Moves between items:
j850 du j161
j850 za j950
j850 gu j917
j850 ge j204
j850 fo j82
j210 du j888
j210 za j284
j210 gu j659
j210 ge j486
j210 fo j966
j479 du j270
j479 za j648
j479 gu j31
j479 ge j586
j479 fo j137
j727 du j560
j727 za j743
j727 gu j396
j727 ge j579
j727 fo j177
j959 du j828
j959 za j594
j959 gu j657
j959 ge j16
j959 fo j846
j497 du j850
j497 za j544
j497 gu j480
j497 ge j82
j497 fo j888
j527 du j157
j527 za j921
j527 gu j567
j527 ge j828
j527 fo j959
j501 du j921
j501 za j567
j501 gu j959
j501 ge j594
j501 fo j643
j468 du j497
j468 za j17
j468 gu j919
j468 ge j888
j468 fo j210
j966 du j486
j966 za j684
j966 gu j511
j966 ge j66
j966 fo j877
j657 du j774
j657 za j16
j657 gu j161
j657 ge j753
j657 fo j950
j31 du j757
j31 za j586
j31 gu j277
j31 ge j538
j31 fo j560
j144 du j643
j144 za j812
j144 gu j696
j144 ge j850
j144 fo j497
j586 du j919
j586 za j210
j586 gu j538
j586 ge j659
j586 fo j235
j578 du j518
j578 za j329
j578 gu j970
j578 ge j461
j578 fo j256
j250 du j877
j250 za j933
j250 gu j518
j250 ge j322
j250 fo j329
j404 du j250
j404 za j14
j404 gu j578
j404 ge j329
j404 fo j716
j579 du j717
j579 za j610
j579 gu j250
j579 ge j933
j579 fo j14
j538 du j284
j538 za j659
j538 gu j966
j538 ge j684
j538 fo j717
j277 du j210
j277 za j538
j277 gu j235
j277 ge j966
j277 fo j864
j396 du j864
j396 za j579
j396 gu j983
j396 ge j250
j396 fo j404
j544 du j950
j544 za j917
j544 gu j82
j544 ge j909
j544 fo j955
j921 du j517
j921 za j43
j921 gu j828
j921 ge j962
j921 fo j594
j696 du j846
j696 za j850
j696 gu j544
j696 ge j917
j696 fo j480
j716 du j329
j716 za j970
j716 gu j256
j716 ge j527
j716 fo j581
j567 du j43
j567 za j828
j567 gu j594
j567 ge j774
j567 fo j657
j358 du j377
j358 za j144
j358 gu j337
j358 ge j696
j358 fo j704
j743 du j235
j743 za j864
j743 gu j579
j743 ge j610
j743 fo j983
j717 du j684
j717 za j511
j717 gu j877
j717 ge j727
j717 fo j933
j235 du j659
j235 za j966
j235 gu j717
j235 ge j511
j235 fo j610
j256 du j461
j256 za j527
j256 gu j501
j256 ge j567
j256 fo j875
j518 du j509
j518 za j322
j518 gu j175
j518 ge j541
j518 fo j461
j161 du j213
j161 za j753
j161 gu j358
j161 ge j144
j161 fo j204
j509 du j743
j509 za j396
j509 gu j177
j509 ge j983
j509 fo j541
j648 du j468
j648 za j757
j648 gu j586
j648 ge j210
j648 fo j277
j284 du j955
j284 za j479
j284 gu j486
j284 ge j31
j284 fo j684
j377 du j959
j377 za j643
j377 gu j812
j377 ge j846
j377 fo j696
j157 du j404
j157 za j517
j157 gu j43
j157 ge j716
j157 fo j828
j511 du j137
j511 za j66
j511 gu j727
j511 ge j743
j511 fo j509
j950 du j753
j950 za j358
j950 gu j204
j950 ge j337
j950 fo j909
j917 du j358
j917 za j204
j917 gu j909
j917 ge j704
j917 fo j270
j581 du j527
j581 za j501
j581 gu j875
j581 ge j959
j581 fo j377
j137 du j586
j137 za j277
j137 gu j560
j137 ge j235
j137 fo j743
j812 du j657
j812 za j846
j812 gu j850
j812 ge j950
j812 fo j544
j486 du j648
j486 za j31
j486 gu j137
j486 ge j277
j486 fo j66
j643 du j594
j643 za j657
j643 gu j846
j643 ge j161
j643 fo j850
j875 du j567
j875 za j959
j875 gu j643
j875 ge j657
j875 fo j812
j322 du j396
j322 za j177
j322 gu j541
j322 ge j404
j322 fo j157
j461 du j541
j461 za j157
j461 gu j921
j461 ge j43
j461 fo j567
j337 du j812
j337 za j696
j337 gu j497
j337 ge j544
j337 fo j17
j704 du j696
j704 za j497
j704 gu j17
j704 ge j480
j704 fo j919
j82 du j204
j82 za j909
j82 gu j270
j82 ge j468
j82 fo j648
j329 du j322
j329 za j175
j329 gu j461
j329 ge j157
j329 fo j527
j983 du j610
j983 za j250
j983 gu j14
j983 ge j518
j983 fo j578
j610 du j511
j610 za j877
j610 gu j933
j610 ge j509
j610 fo j518
j541 du j983
j541 za j404
j541 gu j517
j541 ge j578
j541 fo j43
j17 du j544
j17 za j480
j17 gu j888
j17 ge j955
j17 fo j284
j877 du j66
j877 za j727
j877 gu j509
j877 ge j396
j877 fo j322
j594 du j962
j594 za j774
j594 gu j16
j594 ge j213
j594 fo j161
j560 du j538
j560 za j235
j560 gu j864
j560 ge j717
j560 fo j579
j175 du j177
j175 za j541
j175 gu j157
j175 ge j517
j175 fo j921
j480 du j917
j480 za j82
j480 gu j955
j480 ge j270
j480 fo j479
j684 du j31
j684 za j137
j684 gu j66
j684 ge j560
j684 fo j727
j753 du j875
j753 za j377
j753 gu j144
j753 ge j812
j753 fo j337
j933 du j727
j933 za j509
j933 gu j322
j933 ge j177
j933 fo j175
j774 du j256
j774 za j581
j774 gu j213
j774 ge j875
j774 fo j753
j846 du j16
j846 za j161
j846 gu j950
j846 ge j358
j846 fo j917
j828 du j716
j828 za j962
j828 gu j774
j828 ge j581
j828 fo j16
j270 du j704
j270 za j468
j270 gu j757
j270 ge j919
j270 fo j586
j864 du j966
j864 za j717
j864 gu j610
j864 ge j877
j864 fo j250
j43 du j578
j43 za j716
j43 gu j962
j43 ge j256
j43 fo j774
j955 du j909
j955 za j270
j955 gu j648
j955 ge j757
j955 fo j31
j962 du j970
j962 za j256
j962 gu j581
j962 ge j501
j962 fo j213
j517 du j14
j517 za j578
j517 gu j716
j517 ge j970
j517 fo j962
j970 du j175
j970 za j461
j970 gu j527
j970 ge j921
j970 fo j501
j14 du j933
j14 za j518
j14 gu j329
j14 ge j175
j14 fo j970
j204 du j144
j204 za j337
j204 gu j704
j204 ge j497
j204 fo j468
j66 du j277
j66 za j560
j66 gu j743
j66 ge j864
j66 fo j396
j16 du j581
j16 za j213
j16 gu j753
j16 ge j377
j16 fo j358
j177 du j579
j177 za j983
j177 gu j404
j177 ge j14
j177 fo j517
j213 du j501
j213 za j875
j213 gu j377
j213 ge j643
j213 fo j144
j909 du j337
j909 za j704
j909 gu j468
j909 ge j17
j909 fo j757
j659 du j479
j659 za j486
j659 gu j684
j659 ge j137
j659 fo j511
j919 du j480
j919 za j888
j919 gu j284
j919 ge j479
j919 fo j659
j757 du j17
j757 za j919
j757 gu j210
j757 ge j284
j757 fo j538
j888 du j82
j888 za j955
j888 gu j479
j888 ge j648
j888 fo j486

The rows follow the links: the fewer symbols apart two items are, the more alike their rows tend to be.

Each row is also shifted at random along 7 hidden directions that mean nothing.

Some items, each with a row of numbers:
j509
[-62  -1   6 -13   3  15   8   7  -8   4  -9   9  12 -20   3  20   8  16  14  -5 -11  -3 -21 -15   7  -9   7   5 -10  13  13  20   6 -29 -11   8 -12  -6   7 -31 -25  13 -49   0 -15   4  14 -17 -25  -1   0 -16  -8  13   2   7  16   1   0  17 -34]
j850
[ 55   9  -7  -3   1  23 -19  15  -4  21   6   5  13  -3  12  -3  -7   4  27  31   2  -4   7  -5  16   7 -25   7  -7 -14   5   0   3  24  11   8  15   0  -9 -17  14 -18   2 -22   9  -1 -28  11  -5   2   8   5  16  14  17   7   8  17  -6   4  19]
j14
[ -9   9   3  -9 -12   8   3  44   0  18  13  -4   3 -11  20  14   1  27  29  21   2   5 -19   6   7  15 -11   8  -6  12  15  27  29  -3 -17  12  -8  10   2 -27   0   1 -13  -6 -16  18   4   2 -19   9   0  -2   3  26  -1   5  12  21 -13   8   7]
j594
[ 23   6 -10  12 -12  12  10  -6 -10  -4  10   2  -6   5  14   5   8  -9  -7  -6 -12 -22   8  -7   2  12   5 -17   0  -1 -10   7  -5  -6   7 -16  23  16   1  13  17   1   3  -3  12  -1 -12   3 -18   6 -18  -1  -9  13   8 -16  -6   9 -15  13  -5]
j579
[-77  -1   7 -12  13  24   2 -14  13 -15 -15  12  10   6  -3  15   8  10   9  15 -15   0 -16 -24  -5 -12  14  -4  -3   9  -9  11  -7  14   8   9 -10 -19   6 -11 -20   4   0  18 -18  -3  26 -11  -9   0   4 -10 -12  -2  -4  -1   7  -1   0   1 -28]
j235
[  0 -13  13 -13   4 -12   4   1  -8   7 -17   6  -3 -10  -1   0  14  12   7   5  -5  13  -9  -5   3  -1 -24  17  13   9   5  -1   0  26  -9 -26 -19  -3   5  -1  15   9  -1  13 -14   1  13   5   2 -15   9 -20   1 -15 -17   8  -8 -16   5 -27  17]
j541
[ -7  -2   2   3 -11 -17  17   4  20 -16   3  -6  -9  12   6  -6  11   5 -16  17 -18   6  -8 -11 -20  10  -2  -8   4  13  -4  14   9  -9  -7  -5  -8  -1  -1  24  13  -4  20  20 -14   3  22   1  -7   9  -3 -16 -15   1  -4 -16  -5  14  -5 -36  10]
j16
[ 17   4  -9  15  -5  -4  -4  -8   6  -5   8  -2  -2   2   0   0 -11 -10  -6  -7   6 -17  12   6  -7   5  11 -16  -6  -4   4  -1  -4 -14   9  16  23   4  -7  13 -12 -11  -2  -9  15   0 -14   0   8  10 -13   8  -2   9   8  -6   5   7  -6  16   2]
j213
[ 16  -3  -9  18  -1  10   4 -17   8  -7   1  11   7  -3   7  -7   5 -11  -2  20 -25 -20   5 -29  -9  12  -8 -13 -11  -3  -3   8 -11 -19  14   0  22  -7  -3  18  -1 -18 -18  -6  14 -11 -14  -5 -16   4 -15 -21 -11   6  15 -10   7  11  -4  -9  -8]
j144
[ -3   7  -9   5   5  17 -12 -23  -2  -8   1   2   5   8  -8   4  -9 -15  -8 -18  12 -18  16  -1   5 -13  19 -16  -2 -13  -4 -11 -18   6  21  15  23  -2  -7  -1 -13  -5   4 -10  16  -8 -13  -3   7   7  -2  18   3   3  16  -5   6   2  -3  26 -12]
j696
[ 32   6  -6   2   1   1 -16  -7   2   3   3  -4   3   9  -5  -8 -14 -10  -4   2   8  -3  16   9   4  -7   1  -5  -5 -15   0 -14  -7   4  11  13  14  -1 -12   6   4 -12  16 -11  13  -5 -18   6  15   3   7  15  10   1  12  -1  -1   4   2   3  11]
j877
[ -3  -4  11 -13  -2 -10   6   8   1   0 -10   0   0  -8  -2  11   3  15   2   1 -10   9 -17   4  -3  -6   5   7  -4  13   9   9   8 -18 -15   2 -20  -2   6  -5 -11  11 -13  13 -18   7  22  -6  -3  -4   5 -11  -5   1 -13   5  -1  -7   4  -3  -9]
j659
[-15   3   7  -9  17  22 -12   7   2   6  -6   7  12   1  -4   5 -12   4  23  26 -15  14 -14   9   2  -4  12  13 -18  -6 -12  -6   2  -8  -2  11 -17 -12  14 -14 -20   2  -5   1  -4   2   2  -5   4 -15   6   8   6  -3 -13  21  -3 -15  13  23 -29]
j648
[-30  -1   4  -6   5  -3  -8  -6  -4   7  -7   0   1  14  -3 -18  -4 -11  -6  25 -26  16   7   8   4  -3 -14  13  -5 -14 -17 -22  -7   2   0 -23  -8  -2   3  22  32  -4  27   3   6  -8  -9  12   9 -18  13   0   7 -15  -6   5 -26 -16  15 -24  10]
j43
[ -8  -3  -6  17 -16 -28  12  14   7  -1  15 -10 -12  -9   6  -5   1   1  -9 -10  11  -6   1   5 -13  19  -5  -8   2   9  15  13  14 -23 -11   7   7  11  -5  11  -2  -6 -12  -5   3   7  -2  -1  -2  14 -15  -7  -5   9   1  -9   8  15  -9  -8  18]
j716
[-16  -2  -5  19 -14 -34  12  11  12  -7  16 -14 -13  -7  -1  -5  -7  -2 -17 -21  18  -5   1  13 -19  13  11 -12   0  10  16  11  14 -39 -13  20   5   8  -5  13 -20  -4 -15  -3   3   7   4  -5   7  16 -16   0  -7   7   0  -8  11  12  -4   1   8]
j480
[ 23   4  -2  -1  14  13 -12 -18   8 -10  -2  -1   5  23 -13 -14  -9 -17  -9   6   0  11  12   1   1 -14   9   1   0 -17 -22 -23 -15  18  16   4  -2 -13  -1   8   5  -5  33   1   7 -12  -4   3  16  -7  13  19   6 -17   4   2  -8  -7  14  -5  -6]
j743
[ 26  -4  13 -16  -4 -13   6  19  -9  10  -8  -2  -2 -16   1  14   4  20  10  -8   1  12 -17  13   5  -3   0  13   1  14  15   9  14 -11 -21  -4 -22   6   7 -16  -7  17 -19   8 -19  12  18  -3  -3  -6   5  -8   1   3 -17  11  -1 -10   1   4  -3]
j538
[ 29   4  11 -12   2   2   0   4  -9   1  -5  -4  -4  12  -4   5  -7  -1  -3   6 -25  16  -9  26   1  -6  19   8 -11  -2 -20 -12   2 -21 -12 -15 -20   6  17  10   8  17  18  13  -5   5  10   1   5 -18   4  12  -1  -6 -23   8 -27 -24  12  14 -22]
j864
[-33   4  11 -21  -5  10   0  11 -10   6 -10   3   1   4   9  15   5  15  11  18 -26   7 -14   7   8  -3  -1   6  -5   6  -6   5   6   2  -9 -17 -13   8   8  -2  17  12  11  14 -16   9  12   5 -10 -10   7  -4  -2   8 -14   4 -17  -9  -3   3  -5]
j66
[-18  -4  13 -14  -6 -19   0  13  -8  13 -12   0  -1 -11   0   4  -4  11   3  13 -28  12 -13  15   0   0  -5  13 -14   6  10   0  10 -39 -22  -9 -19   4   6   7   4   8 -16   7  -9   7   7   2  -1 -14   6 -15   0   2 -16  10 -15 -15  10  -7  -2]
j82
[ -6   6  -4  -6  11  27 -14  -5  -6  10  -2   8  15   7   2 -11  -3  -9  11  27 -17   4   7 -13  15  -6 -15  10 -11 -19 -13 -12 -10   9  12  -5   4 -10  -2  -6  18 -10   5 -14  11 -12 -22   5  -6 -11  13   3  11  -3  15   7  -3   1   9  -6  -5]
j933
[  5  -4   7  -8   5 -13   0  15  17  -5  -2  -6  -1  -7  -7  12  -4  21  13  -7  34  12 -15   8 -10  -4   9   4  10  16  17  13  15  21  -8  31 -18  -9  -2 -22 -34   2  -1  11 -23  13  28  -7  15  11   6   4   1  -1 -12   8  19   4  -3   2   6]
j560
[-17  -2  11 -17   8  20  -1  11  -9  13 -13  13  11 -12   7  13   7  16  27  24 -21   7 -20  -8  11   0 -10  17 -10   5   0   8   5   3  -8 -11 -17  -5  12 -20  -2   8 -19   5 -13   4   7  -3 -15 -15   5 -15   2   4 -11  15  -1 -10   4   6 -16]
j468
[ 10  -9   1   2   9 -22  -6 -17   1   0  -8  -3   0   2 -17 -26  -5 -16 -19  -5   4  14  15   0  -2 -12 -14  11   5 -12   0 -25 -12  -2   1  -7  -8 -11  -7  15  10  -5   6  -3   9 -13  -8   4  20 -10  14  -2   8 -25   3   5  -7 -13  20 -32  16]
j544
[ 56   1  -5   4  15   5 -16 -12  18  -5   0   0   8  12 -13 -15 -14 -11  -1  13  10   7  10  -4  -4 -10   1   0  -4 -14  -6 -16  -9  14  16  24   3 -20  -8   1 -11 -17  17  -7   8 -10  -8   0  21   2  11  13   8 -12  10   5   7   2  11  -7   2]
j774
[-23   5 -11  15 -14  -1   6 -10  -5  -8  10  -4 -11   9   7   2   2 -12 -16 -14  -2 -22  14   4  -2  10   8 -21   3  -2  -6   1  -7  -2   9 -11  27  17  -4  22  15  -3  14  -1  15  -1 -12   5  -4   9 -17   6  -6  10   6 -17  -8   7 -15  11   7]
j497
[ -3  -5  -4   0   5  -9 -13  -9  -4  13  -6   3   8  -6  -6 -22  -3 -10  -3   6   5   3  17 -10  10  -6 -31  10   3 -14   9 -15  -9   9   7  -3   7  -8 -14   3  16 -15  -5 -17  13 -13 -23   7   9  -5  15  -8  13 -10  17   4   4   1  10 -28  26]
j586
[ -2   3   6 -12  14  32   0 -11 -18  -2  -7   6   3  10  -4   9   4  -6   3 -10 -11   7  -5   4  14 -15  19   9  -1  -6 -27 -13 -10  11   2 -22 -15   0  19 -13   3  23   8   7  -2  -4   6  -5  -8 -19   4  15   1 -12 -12   8 -15 -23   9  27 -37]
j643
[-17   1 -11  13   0   0  -7 -16  -2  -2   3   2   1  -7  -6   4  -8 -10  -4 -26  23 -23  15   1   2  -3  11 -15   0  -6  11  -4 -11  -2  14  18  26   2 -10  -3 -21  -7 -16 -15  17  -4 -16  -5   8  11 -10   9   2   7  14  -4  15   4  -6  25  -2]

Where do the symbols, taken in turn from left to right, take each start?
Answer with the item's name.
[ 18   5   1  -5   9   4 -13   5  -6   9   3  -5   6   5 -10  -8 -17  -9   1  -2   3  14   5  23   9 -10  10  12 -12 -15  -7 -20   0 -18  -4   9  -9  -2   5  -7  -6   3   1 -11   8  -2 -12   0  13 -11  11  21  14  -7  -2  16  -7 -13  17  17 -14]
gu gu ge du: j479
[  1   3   0   5  -2  -2  10  14  22 -14  12  -6  -2   4   2   7  -3   8   0   1   6   4 -15   1 -18   6  23  -9  -6  12   2  19  15 -21  -7  29  -8  -5   4  -6 -30   0  -4   8 -13   9  21 -11  -4  15  -8   5 -11   9  -3  -4  15  15  -4   9 -18]
ge gu gu du gu: j921
[-24  -2   2   0  -6  -1  17   2  10 -13   2  -1  -3   3   5   5  12   7  -8   1  -9   0 -12 -15 -10   3   7  -7   2  13  -1  18   7 -11  -6   0  -8  -2   3   2  -3   5  -2  14 -14   3  21  -7 -16   8  -5 -12 -14   4  -1 -12   5  12  -5 -12 -11]
ge gu za fo gu: j774
[-24  -5 -10  15  -4  -6   0 -28   1 -10  -3   4  -4   1  -2  -7   6 -14 -16 -13   7 -22  20 -16  -4   2 -10 -17  12  -5   3  -6 -19  19  19  -8  28   2 -13  21  10 -12   7  -3  16 -11 -13   4   5   8  -9  -8  -4  -4  14 -15   2   4  -9 -13  20]
ge du za za za: j774
[-10   1  -7   2  13  19 -20  -1   6  16  -3  13  23 -10   0 -15 -10  -4  22  39 -10  -2   6 -23   9  -1 -28  11 -18 -18   9  -4  -7  -2  14  21  11 -21 -11 -13  -7 -27 -24 -26  14 -13 -30   1  -2  -3  11 -10  12   4  25  12  18  12   9 -10   3]
za fo za ge gu ge: j210
[ 16  -2  11 -14  -6 -18   4  16   5  -1  -4  -8  -7  -2  -1  11   1  19   1  -6   9  12 -13  15  -5  -3   6   4   7  15  11   9  15   3 -15   6 -19   3   1  -6  -7  10   6  15 -21  13  26   1   6   3   6   0  -2   2 -15   2  -1  -2  -3  -5   8]
gu gu ge ge za: j578
[-16   9  -9  13  -7  13   6  19   4   1  21  -3  -2  -3  13  11  -3   4  13  -3  12 -13  -5   3  -3  17  13 -11  -6   5   2  19  13  -9  -1  18  13  10   3 -14 -16  -2 -12 -10   4   9  -6  -5 -14  15 -18  10  -3  21   5  -3  15  19 -16  31 -11]
gu za za: j256
[-11  -9   9  -4   7 -34 -11   5  -2  11  -7  -8  -5 -11 -19 -10 -14   1   0 -17  26  20   3  31   0  -7  -5  19   6  -2  14 -21   5   2 -13   5 -18  -2   0  -2 -12   3  -2  -2   0   4   1   3  34 -11  11   9  14 -20 -17  20  -4 -23  16  -3  18]
fo du gu gu za: j66
[-59   0   2  -8   6  15  -3 -15 -24   8  -9   7   7   3  -2  -9   5 -15  -9  -3 -25   4   9  -5  18 -13  -7  11  -6 -15 -15 -19 -15 -12   1 -32  -3   1   6   3  26  10  -4  -6  11 -13 -16   2 -10 -20  10  -1   5 -10   5   4 -18 -18  13  -3 -15]
gu du gu fo ge: j966
[  0  -7   8  -4   0 -28   2  12  23  -8  -2  -8  -4  -5  -8   2  -3  17   2  -1  22  14 -13   7 -18  -1   4   3   7  16  19  11  15   4 -11  28 -18 -11  -5  -5 -28  -3   0  13 -21  10  28  -4  18  11   6  -4  -3  -4 -11   4  14   5   1 -16  13]
gu ge za gu: j578
[-11   9   1  -8  -5  -7 -12  11 -22  21   4  -8   3  -1  -4  -8 -20 -11  -7  -6 -13  11   9  32  16  -8   2  13 -20 -17   0 -21   3 -50 -14  -4  -5  12   1   2  13   6  -9 -18  15  -1 -24   6   6 -14  11  17  16   4   2  12 -18 -13  16  15  -7]
ge gu ge ge: j538
[ 32   7  -6  -1  -4   2 -11  -5  -7   8   1  -1   7   5   0  -9 -11 -12  -7   9 -16  -4  13   4   9  -5  -5  -1 -14 -15  -1 -12  -6 -24   4   0  12   2  -8  10  14  -9   1 -14  15  -7 -22   6   0  -2   7   5   6   5  15  -2  -7   3   5  -2   2]
du du du za: j581
[ 15  -8  12 -10   8 -15  -9  14   5  11 -10   0   0  -9  -6  -1  -5  14  17  15   7  20 -11  15  -3   2 -13  20   2   5   9  -5  10  17 -11   3 -21  -7   4  -6  -7   0   2   6 -12   6  10   4  19 -10  10  -4   9 -11 -21  19  -2 -15   9 -10  15]
gu ge ge ge fo: j404
[ -3  -3 -10  20  -4  -3   7  -4   5  -4   9   2  -3  -9   4  -1   3  -5   0 -10  13 -19   5 -11  -8  14  -2 -12   4   3   8  10  -1  -2   7   7  19   2  -4   2 -12  -9 -17  -9  10  -1  -9  -5  -5  12 -17  -7  -6   6   9  -8  15  12 -11   6   5]
za ge ge du fo ge: j753
[-25  -4  10 -14  13  15   0  -4   0  -3 -15  10   7  -5  -4  14   5  13  14   6  -7   6 -17  -7   1 -10   8   8  -2   8  -2   5  -2  10  -1   2 -17 -12  11 -18 -19  10 -12  12 -16   2  20  -9  -4  -9   4  -7  -4  -5 -13  11   3 -13   5  10 -24]
gu ge fo du ge: j177
[-28   0  -3   9  -1   1  12   3  21 -18   9  -4  -4   8   3   3   5   3  -3   1   8  -1  -8 -11 -16   7  14 -12   4  11  -4  17   7   2   2  17  -1  -6   1   0 -16  -3   6  10  -9   4  19  -8  -5  15  -9   0 -12   3   0 -10  13  16  -8  -3  -8]
za fo fo du za: j962
[-37  -5  -9   7   5  -1  -6 -28 -11   3  -9   9  11 -19 -12  -6  -3 -16 -12 -29  10 -19  18 -18   9 -15  -5  -4  -3 -10  17 -10 -20 -22  11   8  20  -8 -13  -7 -17  -6 -44 -21  21 -16 -22 -10  -1   2   1  -9   3  -2  26  -1  17  -1   7   5  -9]
du ge gu za ge: j337
[ 64   9  -7   3   3  20 -12  -4   0   1   6   1   6   8   1   3 -10  -6   6   4   5  -9   9   2   7  -4   9  -8  -7 -12  -6  -4  -6   6  14  14  16  -1  -4  -6  -4  -8   8 -11  11  -2 -15   1   2   6   0  16   6   8  13   0   4   8  -4  21  -7]
ge za fo: j82
